Below is a small trained network, with its code and all its weights. Each question gives an input and a target symbol and asks what happens when units are switched off, that is, made to give their printed mean instead of their output.

import numpy as np


def w(rows, s, z=0):
    codes = np.array(rows[::2]) - 128.0
    scale = np.full(codes.shape[1], s)
    scale[-1] = z or s
    return codes * scale


def f(y):
    return np.maximum(y, 0)


def softmax(a):
    e = np.exp(a - a.max(-1, keepdims=True))
    return e / e.sum(-1, keepdims=True)


def log_softmax(a):
    a = a - a.max(-1, keepdims=True)
    return a - np.log(np.exp(a).sum(-1, keepdims=True))


def net(x, mask):
    ids = ['αβγηλπτψ'.index(c) for c in x.split()]
    T = len(ids)
    res = E[ids] + P[:T]
    r = res
    for j in range(3):
        rows = slice(4 * j, 4 * j + 4)
        q, k, v = (r @ M[0][rows].T for M in (Q, K, V))
        z = softmax(np.where(np.tri(T) > 0, q @ k.T / 4**0.5, -1e9)) @ v
        o = O[0][rows]
        res = res + np.where(mask[j], z, o[:, -1]) @ o[:, :-1]
    y = f(res @ A[0][:, :-1].T + A[0][:, -1])
    res = res + np.where(mask[3:7], y, B[0][:, -1]) @ B[0][:, :-1]
    return log_softmax(res[-1] @ U[:, :-1].T + U[:, -1])


Q, K, V, O, A, B = {}, {}, {}, {}, {}, {}
E = w([
[7,108,188],'α',
[107,126,141],'β',
[115,152,108],'γ',
[83,138,130],'η',
[94,124,144],'λ',
[136,138,120],'π',
[109,104,162],'τ',
[7,107,139],'ψ',
],0.013)
P = w([
[113,204,153],'0',
[158,93,216],'1',
[166,99,203],'2',
[168,99,59],'3',
[3,150,139],'4',
[176,68,213],'5',
[187,72,35],'6',
[14,164,107],'7',
[177,39,228],'8',
[205,49,10],'9',
[24,165,82],'10',
[174,27,234],'11',
[186,35,20],'12',
],0.013)
Q[0] = w([
[47,194,1],'H1',
[73,78,48],'H1',
[88,186,67],'H1',
[120,160,16],'H1',
[133,136,117],'H2',
[98,139,129],'H2',
[142,151,101],'H2',
[51,190,93],'H2',
[126,82,92],'H3',
[157,113,157],'H3',
[135,2,95],'H3',
[146,79,92],'H3',
],0.022)
K[0] = w([
[127,4,77],'H1',
[183,87,112],'H1',
[113,61,99],'H1',
[132,51,147],'H1',
[129,117,131],'H2',
[119,124,103],'H2',
[133,107,141],'H2',
[107,81,64],'H2',
[177,82,108],'H3',
[116,149,174],'H3',
[207,105,138],'H3',
[184,56,120],'H3',
],0.026)
V[0] = w([
[192,53,250],'H1',
[225,164,143],'H1',
[75,133,94],'H1',
[244,212,96],'H1',
[107,141,115],'H2',
[127,46,133],'H2',
[100,137,106],'H2',
[165,109,183],'H2',
[100,171,120],'H3',
[116,113,89],'H3',
[116,92,68],'H3',
[148,109,147],'H3',
],0.015)
O[0] = w([
[122,7,96,112],'H1',
[61,106,116,39],'H1',
[156,167,141,166],'H1',
[33,140,121,3],'H1',
[141,130,113,128],'H2',
[141,94,172,175],'H2',
[154,132,116,124],'H2',
[67,101,131,177],'H2',
[125,96,147,115],'H3',
[159,131,137,99],'H3',
[176,143,134,86],'H3',
[116,141,116,147],'H3',
],0.019,0.0047)
A[0] = w([
[43,159,51,199],'N1',
[160,93,59,110],'N2',
[96,167,3,4],'N3',
[111,153,179,50],'N4',
],0.014,0.0042)
B[0] = w([
[238,88,80,206],'N1',
[135,204,130,255],'N2',
[3,84,229,143],'N3',
[165,183,144,211],'N4',
],0.015,0.0077)
U = w([
[151,26,191,4],'α',
[77,112,136,132],'β',
[102,178,37,84],'γ',
[39,198,120,106],'η',
[44,146,143,204],'λ',
[113,76,8,186],'π',
[63,1,206,211],'τ',
[107,128,169,1],'ψ',
],0.0071,0.0073)

Each question gives the input, a string of symbols that net reads in full, and the target symbol t.
The units are the heads (4 rows each of Q, K, V and O) and the neurons (one row each of A and B). Each row of codes is followed by its name. A weight is (code - 128) times the scale printed after its matrix; where a second scale follows, it is the last column's (O, A, B and U).
mask holds one flag per unit, heads first, then neurons. A switched-off unit (its flag False) gives its mean, the last column of its rows in O or B, instead of its output. The means were averaged over made-up inputs and are rounded, as every weight is.
A unit's drop is (log p(t) with every unit on - log p(t) with that unit switched off) / (log p(t) with every unit on - log p(t) with every unit switched off).
The circuit of an input: a set's keep is (log p(t) with only the set's units on - log p(t) with every unit switched off) / (log p(t) with every unit on - log p(t) with every unit switched off). Starting from all 7 units, units are removed one at a time, each time the one whose removal leaves the highest keep (on an exact tie, the one counted first), for as long as the keep stays at least 0.8.
circuit, biggest first: the units of the circuit, biggest drop first
most important unit: the unit with the biggest drop
top k neurons: the k neurons with the biggest drops, biggest first
which heads matter: for each layer, one digit per head in row order, 1 if its drop is at least 0.15 and else 0, layers parted by /
input τ τ β τ τ τ λ α γ π λ, target π: most important unit -> N1
input λ α η ψ π η τ β η η β η, target λ: circuit, biggest first -> [H1; N1]
input α α π γ τ λ τ β, target τ: which heads matter -> 111
input τ π λ α ψ, target α: circuit, biggest first -> [H1; H3]
input τ ψ π, target τ: circuit, biggest first -> [N2; H1; H3]
input ψ γ τ η λ τ γ α τ τ α π, target ψ: top 2 neurons -> [N4; N1]
input τ λ τ ψ η, target ψ: circuit, biggest first -> [H1; H3]
input τ α α η γ η, target τ: circuit, biggest first -> [N2; H1; N4]
input τ ψ α π τ, target π: circuit, biggest first -> [N1; H1]
input η α λ τ γ, target τ: circuit, biggest first -> [H3; N2; H1]
input γ π α, target γ: circuit, biggest first -> [H1; N1; H2]
input α η τ, target α: which heads matter -> 100
input ψ η τ α α α η λ γ, target ψ: which heads matter -> 100
input τ λ α γ λ, target γ: circuit, biggest first -> [N1; H1]
input π τ λ η α λ α α γ, target π: circuit, biggest first -> [N1; H1; H3]
input π α π α η, target α: most important unit -> H1
input τ τ π, target τ: circuit, biggest first -> [N2; H1; H2]
input α τ τ α, target π: circuit, biggest first -> [H1; N2]
input λ η λ τ π α τ π λ τ τ π, target λ: which heads matter -> 101
input γ α τ, target γ: which heads matter -> 111
input η γ τ τ α τ η η τ α α η, target η: which heads matter -> 100
input τ λ τ τ τ η, target τ: which heads matter -> 100
input γ α β τ η η τ α, target τ: most important unit -> H3
